Facts:
Λ 655 <- j_100,j_110,j_12,j_243,j_246,j_299,j_35,j_392,j_419,j_427,j_487,j_520,j_594,j_596,j_611,j_619,j_634,j_644,j_649,j_687,j_779,j_863,j_868,j_882,j_888,j_890,j_953
Λ 640 <- j_103,j_139,j_180,j_205,j_222,j_544,j_552,j_570,j_753,j_9,j_917,j_923,j_930
Λ 283 <- j_106,j_206,j_245,j_407,j_488,j_609,j_706,j_729,j_731,j_807,j_818,j_826,j_839,j_924
Λ 766 <- j_108,j_241,j_253,j_28,j_311,j_323,j_343,j_639,j_854,j_957,j_998
Λ 51 <- j_111,j_162,j_176,j_188,j_425,j_482,j_505,j_530,j_543,j_597,j_61,j_637,j_698,j_72,j_728,j_739,j_742,j_745,j_752,j_790,j_808,j_813,j_877,j_891,j_900
Λ 818 <- j_126,j_17,j_239,j_287,j_319,j_353,j_382,j_386,j_41,j_424,j_430,j_503,j_605,j_608,j_692,j_730,j_781,j_853,j_902
{j_100,j_103,j_110,j_17,j_206,j_287,j_353,j_425,j_503,j_520,j_596,j_605,j_619,j_634,j_637,j_644,j_72,j_729,j_730,j_731,j_752,j_753,j_808,j_818,j_826,j_882,j_888,j_900,j_930} Ψ 84
{j_106,j_126,j_139,j_205,j_245,j_246,j_28,j_343,j_41,j_505,j_544,j_597,j_609,j_611,j_649,j_692,j_745,j_779,j_807,j_839,j_868,j_9,j_917,j_924,j_998} Ψ 914
{j_108,j_12,j_176,j_222,j_239,j_243,j_299,j_311,j_323,j_386,j_392,j_407,j_487,j_543,j_570,j_61,j_639,j_706,j_781,j_790,j_813,j_877,j_902,j_923,j_953} Ψ 288
j_100 μ: j_742
j_103 μ: j_424
j_106 μ: j_957
j_12 μ: j_41
j_126 μ: j_299
j_139 μ: j_611
j_176 μ: j_419
j_205 μ: j_430
j_206 μ: j_739
j_222 μ: j_427
j_239 μ: j_241
j_243 μ: j_742
j_245 μ: j_570
j_246 μ: j_863
j_287 μ: j_188
j_311 μ: j_634
j_323 μ: j_552
j_343 μ: j_108
j_353 μ: j_728
j_392 μ: j_890
j_407 μ: j_698
j_425 μ: j_41
j_503 μ: j_188
j_505 μ: j_739
j_520 μ: j_482
j_543 μ: j_854
j_544 μ: j_687
j_570 μ: j_108
j_596 μ: j_188
j_597 μ: j_188
j_605 μ: j_299
j_61 μ: j_739
j_611 μ: j_180
j_619 μ: j_299
j_637 μ: j_61
j_639 μ: j_382
j_644 μ: j_739
j_72 μ: j_253
j_729 μ: j_162
j_730 μ: j_853
j_731 μ: j_319
j_745 μ: j_424
j_779 μ: j_739
j_781 μ: j_687
j_790 μ: j_594
j_807 μ: j_239
j_808 μ: j_188
j_818 μ: j_488
j_839 μ: j_742
j_868 μ: j_427
j_877 μ: j_853
j_882 μ: j_552
j_888 μ: j_180
j_900 μ: j_608
j_902 μ: j_634
j_917 μ: j_854
j_924 μ: j_239
j_930 μ: j_891
j_953 μ: j_35
j_998 μ: j_111

Known rows:
j_639: [ 28  11 -11 -15  31  51   8  -6   9 -12   7  10 -16  -5  -2 -10 -21 -13
  -6  14  24  21   9 -26  -5  -3  30  -5  14]
j_570: [ 41   7 -16 -15  29  49 -13  14   7  21  -2 -29 -12  -9  -5 -10 -23  27
  -6  21  42  46  14 -26  -5  -2  29   9   4]
j_176: [ 14 -27 -10 -13  18  83  14 -11 -14  -4   0  -1 -26  -9  -3  -9 -23  24
  -4  14  19  27   8 -26  -4  -3  34   0  14]
j_392: [ 30   9  10 -14  16  57  29   9  -1 -14  15  27 -20   5  -3 -10 -10 -12
  -4  12  14  21   6 -27  -5  -4  26  -5  29]
j_299: [-10  15  -3 -18   7  54  62  38 -14 -14  18 -13   0  26  -8 -14  24 -16
  -1  13  10 -17   4 -30 -10  14   6  16 -25]
j_425: [  8 -30 -10 -13 -29  -7 -12  -9 -16 -11   0  14 -23 -13  11  -9 -28   5
  39  11  10   8   8 -21   3  -1 -14  -3   8]
j_644: [  1 -30  -2 -15 -29  -7 -12  51 -11 -15  70  20  19  10  47  -9 -25 -17
  45  11   6  57   6 -26  -4  -8 -17 -11 -10]
j_730: [-10 -30 -15 -15 -23  -7 -13 -10 -13  -9   0 -10 -23 -15   1   2 -30 -14
   1  13   9  -6  16   1  46   9 -16   0  -9]
j_72: [  6 -31 -10 -13 -29  -6 -11  -9 -17 -11   0  12 -23 -12  11 -10 -28   4
  39  11   9   9   7 -21   3  -1 -15  -3   8]
j_649: [-11 -28  16  13  14  -9   4  10  49 -10  20  39 -14  23   0 -13  17  10
  10  10   8 -16   2 -26  -5  -2 -14   7   3]
j_609: [-13 -28  -6   8  20  -9  -2   9  64   5  30   5 -19  -7  -2 -10  -1   5
   1  12   8 -16   1 -24   8  -1 -10   1  -6]
j_807: [-11 -23   0  15   8  -9  -7   9  79   4  31  17 -25  -8   0  -9 -13  33
  -4  12  14 -17   3 -25  22  -3  -8   3  -3]
j_611: [-11 -25  20  17   5  -9  -3  26  60  -6   1  49 -20  13   1 -11  10  32
  -2   9  13 -16   3 -27  -3  -4 -14  11  12]
j_742: [  7 -34  -3 -11  49  -5 -11 -12 -16  16  -9   0  45   9  -4  -7  16 -15
  68  17   6 -18   6  56  -5   8  23 -15   3]
j_35: [ 21 -27  23 -12  -3  -7   6  46 -10 -14  -6   4  30  28   0  -7  35 -13
  -3  11   5 -16   4 -13  -6  -3   3 -15 -22]
j_162: [  8 -32   0 -12  -1  -5  -9  15 -16  13  -8 -24  12   2  -2   1  -3  23
   8  12   6 -16   6   0  -4  -1  13 -13 -26]
j_488: [ 11 -28   0 -12   2  -8   0  45   0 -12  -5 -31  27  -7  -2  20  19 -13
  -3  14   6 -18   4   6  -6  -2  12 -15 -25]
j_241: [ 28 -25  -9 -13   3 -10 -12  46   6 -10  -8  -7  29   9   0  10   9  -1
  -5  11   7 -17   7 -13  -4  -2   0 -13 -25]
j_728: [  7 -32   0 -12  -1  -6  -8  16 -15  12  -8 -24  13   3  -1   0  -4  22
   8  11   6 -16   7   0  -4  -1  13 -13 -26]
j_319: [-10 -30 -13 -15  14  -6 -12   2 -12  32  -8 -37  14  -8  -2  39 -20 -12
  -5  14   7 -18   8  22  27  10  10 -14 -27]

Rows:
No name comes twice in this set of rows, the named rows included.
[-10 -31 -10 -14 -29  -8 -12  51  -1 -13  81 -16  15  -9  26   4 -27 -18
  38  13   7  54   5 -17   2  -6 -17 -11 -20] | j_206
[  4  19 -11 -15  32  49  -3  47   8  -8  -5   7   7  -7  -5  -9 -18 -13
  -7  13  26  24   6 -27  -7  -3  -3   8  32] | j_108
[ 18  10  -9 -14  22  50  22   8  15 -13  25  -8 -23  -9  -4  -7 -20 -13
  -4  19  16  17   5 -25  -4  -4  34 -10  20] | j_407
[-10  -4 -14 -17  29  72  -9   3  -6  38  -4 -22 -23 -11  -6  14 -25  -3
  -9  21  20  16   8 -21  19  -1   8  13  11] | j_239
[ 33 -28 -14 -14  16  -9 -14  27 -11  26  -8 -38  38  -5  -2  -7  -1   9
  -2  13  12 -16   7   4  -5  14  20 -14 -27] | j_552
[-14 -37 -11  -5  23  -2 -11  32 -16 -11 -12 -40  28  10   9 -10   0   8
  -5  11   2 -13   2 -22  -5  21  42 -15   4] | j_188
[ 38 -28 -15 -13   8  -9 -15  45  -6  34 -11 -38  33  -7  -1  -4  -8  28
  -4  14  14  -7   8  -1  -5   1  12 -13 -27] | j_180
[  6   7 -10 -15  24  51  21  21  11 -11  11 -13 -14  -9  -6  -7 -20 -14
  -5  19  14  17   4 -25  -4  -3  25  -7  23] | j_706
[-17 -29 -14 -12  36  -7 -11  -9  32  85  -2 -14 -15  -8  -4  -9 -21   3
  -3  13  10 -17   4 -12  36  22 -15  22 -21] | j_41
[  8 -18  -4 -15 -31  -9  31  10 -15 -19  63  11 -20  -8   2 -14 -22 -16
  40   9   7 -19   6 -29  -5  12 -14   0 -26] | j_619
[-12 -32  18   5   9  -7 -10  26  58  -2  91  26   0  67  32 -10   0 -12
  25  12   8  32   4 -26  -3  -8 -15 -10 -25] | j_779
[ 47  -2 -16 -15  34  51 -12 -11   0   5   1 -31 -19  -9  -4 -11 -23  15
  -5  26  39  40  22 -25  -5  -1  47   1  -8] | j_222

Now the same elements, written a new way:
Known rows:
j_570: [  9  -8 -16  16   4  -2   6   3   3  11  13   3  -7  12  -2   4   0  -7
  -6  12  10   8   0   2   5  -9   7 -19  -3   1  -4   0   2  -9 -24   1
 -17  -2]
j_245: [-19 -16 -14  -8 -22  17  -6  -1   4   3 -11  21   4  -4   2 -11  -3  35
  10 -17  -7   3  -2 -13  -2   3   3   9   1  -2  -1  10   4 -18   0   1
   2   3]
j_609: [-13 -18  -6 -11 -20  21 -15  -3   4   3 -19  17   6  -3   0 -10  -3  26
  11 -17  -6  -1  -2 -11  -5  -1  -1   7   0   1  -6  12   5 -10  11  -1
   0  -1]
j_488: [ 23  12   5 -16  16  -3  -2   0   2  -9  19   0   0  -6  -2  -2   1  22
 -11 -23   5  -2   0   9  -1   1   1  12   3   6   3   3   6   9  17   0
  10  -6]
j_644: [-45  10   0   8   6  -2  -7   3 -12  -7   4  -1   1  -3   9   7  -3 -40
   3 -16  -2  -8   0  -6  -7   8  -5   3   2  -3  -3  -4   8   7   3   6
   5   9]
j_72: [-12  -5  16   4  -7 -19   8   4  -3   1 -14   0   4  -8  15   6   2 -23
   8   9   2  -7   5   4  -3   7   0  -5   4  -9   1 -14  -8 -14  -3  -9
   5   8]
j_253: [ 22  16  12 -18  11  -9   3  -2  -1 -22  19   3  -6   1  -9  -6   8  13
  -9 -39  -3 -11  -7   4   2   5  -5  19   0   6  14  13   3 -12  17   0
  15  -4]
j_246: [-22  -9 -14   0 -18  19  -7  -5   4   2 -15   6   1   3  -7  -7  -3  22
  11  -1 -15   4  -3 -14   0   4   1   8  -3   2  -1   8   5   6  -4   5
   3   3]
j_487: [ 11  -8  -3   8   4   5  -4  -1  -3   5  16   4  -5  14  -7  -2   1 -17
  -7  -8   6  -1  -3  -7   2 -10  -1 -13  -4   2  -5  11   8 -26  -6   1
 -17  -7]
j_503: [-10  -2   5   7  -7   7   5   0  -9  17  -2  -9   3  -7   7  17  -2 -36
  -5   1  -5   9   7  -6   1   2  -1  -5  -1 -14  -2 -19  -8  40   3   2
   5   7]
j_103: [-17  -4   3  12   2 -10   3   2  -6  10  -6 -10   0  -2   5  17  -4 -32
   5  12  -2  -1   4   1  -6   9   5  -4   1  -4  -1 -13   3  26  -4  -3
   9   7]
j_180: [ 22  16  -1  -3  23  -5   1  -2   7  -3   4 -21  -4   0  -6   8   0  13
  -7  13   2   3   1  18   0  -1   4   4  -2  11  -1  -8   2  57   5   2
  10  -6]
j_110: [-13  -6  14   5   1  -4  -4  -2 -10   4  -1  -8  -1  -1   2  12  -3 -39
   4 -13  -5  -8   1  -8 -10   9  -2   1  -1  -3  -3  -1  11  11  11  -4
  11   3]
j_639: [  9  -7  -2   0  -7  -6   6   3  -7  -8  27  26  -7  13  -6 -10   7  -7
  -8 -40   5  -7  -7 -12   7  -4  -3  -3  -1  -4  12  20   2 -78 -10   0
 -12  -1]
j_382: [ 27  19  -1  -4  22   1   3  -2   5  -2   6 -26  -2  -6  -3   5  -3  12
 -10  21   4   9   1  14  -1  -1   1   4  -1   8  -2  -7   1  56   9   4
   5  -7]
j_728: [ 26  16  12 -11  15 -14   5   0   9 -12  -4 -11   0  -6   3  -4   5  21
  -5  13   6  -4   2  22   3  -3  -2   3   2   6   2  -8 -10  16   7  -4
   5  -5]
j_386: [ 21  -7  -8  11   5   7   0   1   0  12   6  -7  -2   7  -1   2  -3 -16
  -7  21  13   9   0  -1   0 -14   1 -21  -4   0  -9   3   1  -4  -9   1
 -22  -8]
j_319: [ 28  19   0  -4  22   1   3  -2   5  -3   6 -25  -2  -6  -3   5  -3  12
 -10  21   4   9   1  13  -1  -1   1   4  -1   8  -3  -7   1  55   9   4
   6  -7]
j_597: [-15 -12  -3  -7 -30  18  -3  -3   9   6 -31  15   7  -2   2 -11   5  29
  10   4 -11   5   4  -2  11  -9  -5  -1  -2  -8   0  -9 -23   2  -4   1
  -5   6]
j_692: [ -8 -11 -12   1 -14  24 -10  -5   8   9 -32  -7   5  -3  -1  -3  -7  16
  13  27  -7  10   0  -7  -5  -3  -1   0  -5   2 -11   2   0  35   3   3
  -4  -2]

Rows:
No name comes twice in this set of rows, the named rows included.
[-19   8 -11   8   5  -6  -4  10   2 -11   1  15   3   6  13 -13   5  -8
  -3  10  20  -5   1   9   6 -18  -7 -19   2  -1  -5  -2 -12 -46 -19   4
 -30   1] | j_61
[-21 -11 -16   1 -19  18  -2  -5   6   2 -13   7  -3   2  -4  -6  -3  24
  11  -5 -14   5  -4 -14  -1   6   3   8  -4   2  -2   8   7   6  -8   4
   4   3] | j_611
[-15 -12  -6  -3 -23   7  -1  -1  12   0 -34  11   5  -4   6 -12   1  33
  17  20  -6   1   0  -1   2  -2   0   1   1  -2  -1  -2 -12 -11  -9  -3
  -4   4] | j_745
[ 27  15  14 -15   8  -4   4  -2   7  -5  -1  -7   2  -5   0  -2   9  19
 -11  -2   1   0   5  20  11 -10  -6   2   0   0   3 -15 -20  28  11  -1
   4  -3] | j_188
[ 13  -9  -7  12   7   2  -4   1   1  11   4  -2  -2  14  -5   3   0 -15
  -4  16  11   3   0   4   2 -14   2 -21  -4   3  -8   2   1  -3 -11   0
 -19  -7] | j_923
[ 31  22  21  -8  12  -6  -2   5   6 -12   0 -20   9  -5  -5  -4   3  26
  -5  33   4 -10   2  23   9  -3  -3   4  10  -1   4  -3 -13  19   4  -4
   7  -5] | j_742
[-42   4   0   0   2  -3  -9   8 -12  -6   6  12   6  -9  16   2  -2 -30
   1 -30   7 -10   2  -5  -9   6  -4   4   6  -6  -3  -3   7 -16   9   2
   4   9] | j_206
[ -7  -9  22   2  -5 -16   1   2  -3   1 -20  -4   4  -7  15   6   1 -30
  10   8   4 -12   5   6  -7   3  -4  -7   2  -5  -3 -11  -6  -6   7 -11
   4   4] | j_752
[-14 -14 -10   2 -13  19 -14  -5   9   9 -34  -4   4   3  -5  -1  -5  17
  16  23  -9   3   0  -3  -4  -4   0  -1  -5   6  -9   2  -1  37   1   2
  -1  -1] | j_9
[  8  -5  -5   5  10  -8  -6  -5  -8   9  12  15  -1  15 -16  -4   0 -15
  -4   6   4   6  -2  -9   1 -10   0  -9  -5   8   0   8   2 -53   2   3
 -22  -7] | j_299

The same elements again, as new rows of numbers:
Known rows:
j_239: [-36  -9 -20  18 -14 -19  -3   4  23   1  11  22   5  -8   5 -21  -2  17
 -21   6   3  16  23   5   5  13  37]
j_176: [-15 -10 -11   8 -24 -21  -6   8  23  10  18   5  -9 -19   6 -11  -2  21
  -8  -8   6  -4  31  10  -9   7  10]
j_570: [-21   8  -7  12 -25 -19 -11   6  34   2   6   5   9  -2   6  -7  -5   9
 -13  -4   2  11  34  -7  20   7  27]
j_243: [ -6  -1  -1   5 -31 -15 -12   2  51  15  -2  12  -6  -3  31 -19   0 -10
  -3  23 -11  -6  42  33  16  -3   3]
j_639: [-15  -6   0   8 -25 -19  -9   6  21   8   6   3   6 -13  18 -20  -4   9
  -5  -1   4   2  41   6  10  15  14]
j_752: [ 10  -4   9 -16  14 -14  10  -6 -24  -5  15   0 -15  -1   5   1  10   6
   9   7   0 -15  -1   2 -10 -10   5]
j_503: [ 15 -27  16   2  18   2  11 -27 -12 -20  -3  32   0 -18   4 -14  -3  -6
 -27  22  -7 -14 -14 -14   4  -2   2]
j_110: [ 13   5  20 -15   9  -9   1 -10 -19 -15  -2  -1   1  17  17  -4   8 -12
   5  16  -5 -11  12  -3   9  -7  16]
j_637: [ -3  -7   5 -23  13 -16  10 -10 -17  -7  17  -1 -10  -8   8   4   1   0
  -3   1   2  -9 -11   6   0 -17   1]
j_900: [  0  -4   6 -21  11 -14  11 -11 -17  -5  18   0 -13  -5   3   1   3   6
   2   7   0  -8  -8   2  -2 -15   4]
j_779: [  0  -7  -1 -16  -1 -13 -31  15   0   8 -15 -15  67   4  24   5   1  -4
 -35  -8  -1  -6  -1  36   4  -2  -3]
j_609: [ 31  25   9 -10 -14  -4 -34  14  14  18 -14 -27  52  17  -6  14  10  15
  -8   4 -12 -13  15   5   4  -9  -1]
j_807: [ 12  28   3 -21 -18  -5 -30   9  27  15  -6 -24  56  14 -13  15  -1  17
 -16   3 -12   2   1   1  20 -15   6]
j_126: [-18  -8  -3 -10  -1  10 -30 -29 -20  28  -7 -13  42 -12  -8 -20  14  25
 -48  24 -15   0  16  29 -20  -8   7]
j_649: [ 18   4   5 -11  -7  -2 -26  11  -1  15 -14 -12  54  14   3 -10  11  17
 -13  18 -12  -7  12  19  -5   5  10]
j_728: [  6  -9 -14  -7   8  -3   7   5   1  10   3 -10   8  -7 -12   1   1  11
   8   3   5 -12  23  15 -20  11   4]
j_319: [ -4 -13 -17   9  20   2   5  -3  -6   5 -10   6  16   0  -6 -11   8   0
  -6  19   0  -5  26  18 -17  16  18]
j_853: [ -5 -12 -17   8  19   1   5  -3  -4   5  -9   5  16   1  -7 -10   7   1
  -6  18   0  -3  25  17 -15  15  20]
j_162: [  6  -9 -14  -7   8  -3   6   5   1   9   3  -9   7  -7 -12   1   1  11
   8   3   5 -13  23  15 -21  10   4]
j_188: [ 30 -28  -1  -1   3   9   8  -4  12  -1  -4   8  13 -28 -18  -4 -12  11
  -8   2   2 -26  14  -6 -19  19 -13]

Rows:
No name comes twice in this set of rows, the named rows included.
[  1  20   5   8 -35 -17 -23   7  43   3   1 -11   5   2  11   9  -3   0
  -8 -13   0  -7  48  -9  19  -2  10] | j_407
[ 13  11  18  -6  14 -10   0 -10 -18  -8  -2  -2  -1  13  12   3  11 -11
   4  13  -5 -11  10  -8  10 -11  12] | j_753
[  3  -4 -10 -18  -6  -7 -15  10   3  25   7 -10  40  -9 -14  -6   5  35
 -16  10  -8  -3  -9  24 -14  -5   0] | j_745
[-14 -13 -12  30 -10 -17  -9   6  10   7   1  19  -2  -7  14 -21  11  11
 -15   8   3  -3  40  12 -14  18  25] | j_386
[ -3 -16 -13 -17   4 -18 -21  19  -4  18   2 -14  50 -14  11  10   3  14
 -30 -16   4 -11 -15  40 -16  -5 -13] | j_505
[ 27 -14  30 -15   2   3   4 -23  -2 -26  -6  17   9  -8  11  -7 -11 -13
 -18  16  -8 -17  -3 -21  19  -3  -2] | j_596
[  3  -4  -4  -8   6  -1   4   3  -1   8  -8 -12  22   0  -2  -9  -2   0
  11  10   2  -5  32  11  -1  17  10] | j_854
[  2  -3  -6  -8   6  -2   5   5  -1   6  -6 -11  24   1  -4  -8  -3   2
  12   9   3  -2  29   8   1  18  13] | j_241
[ 21  25   7 -17 -16  -4 -33   8  22  18 -11 -26  53  12  -7  14   4  14
 -15   3 -13  -7   9   6  12 -14  -2] | j_106
[ -3 -20 -18  -7  17 -15   1  15  -6   3  -1 -13  19 -13  12  16  -1 -11
  -7 -24  17 -19  16  32 -21   9  -8] | j_739

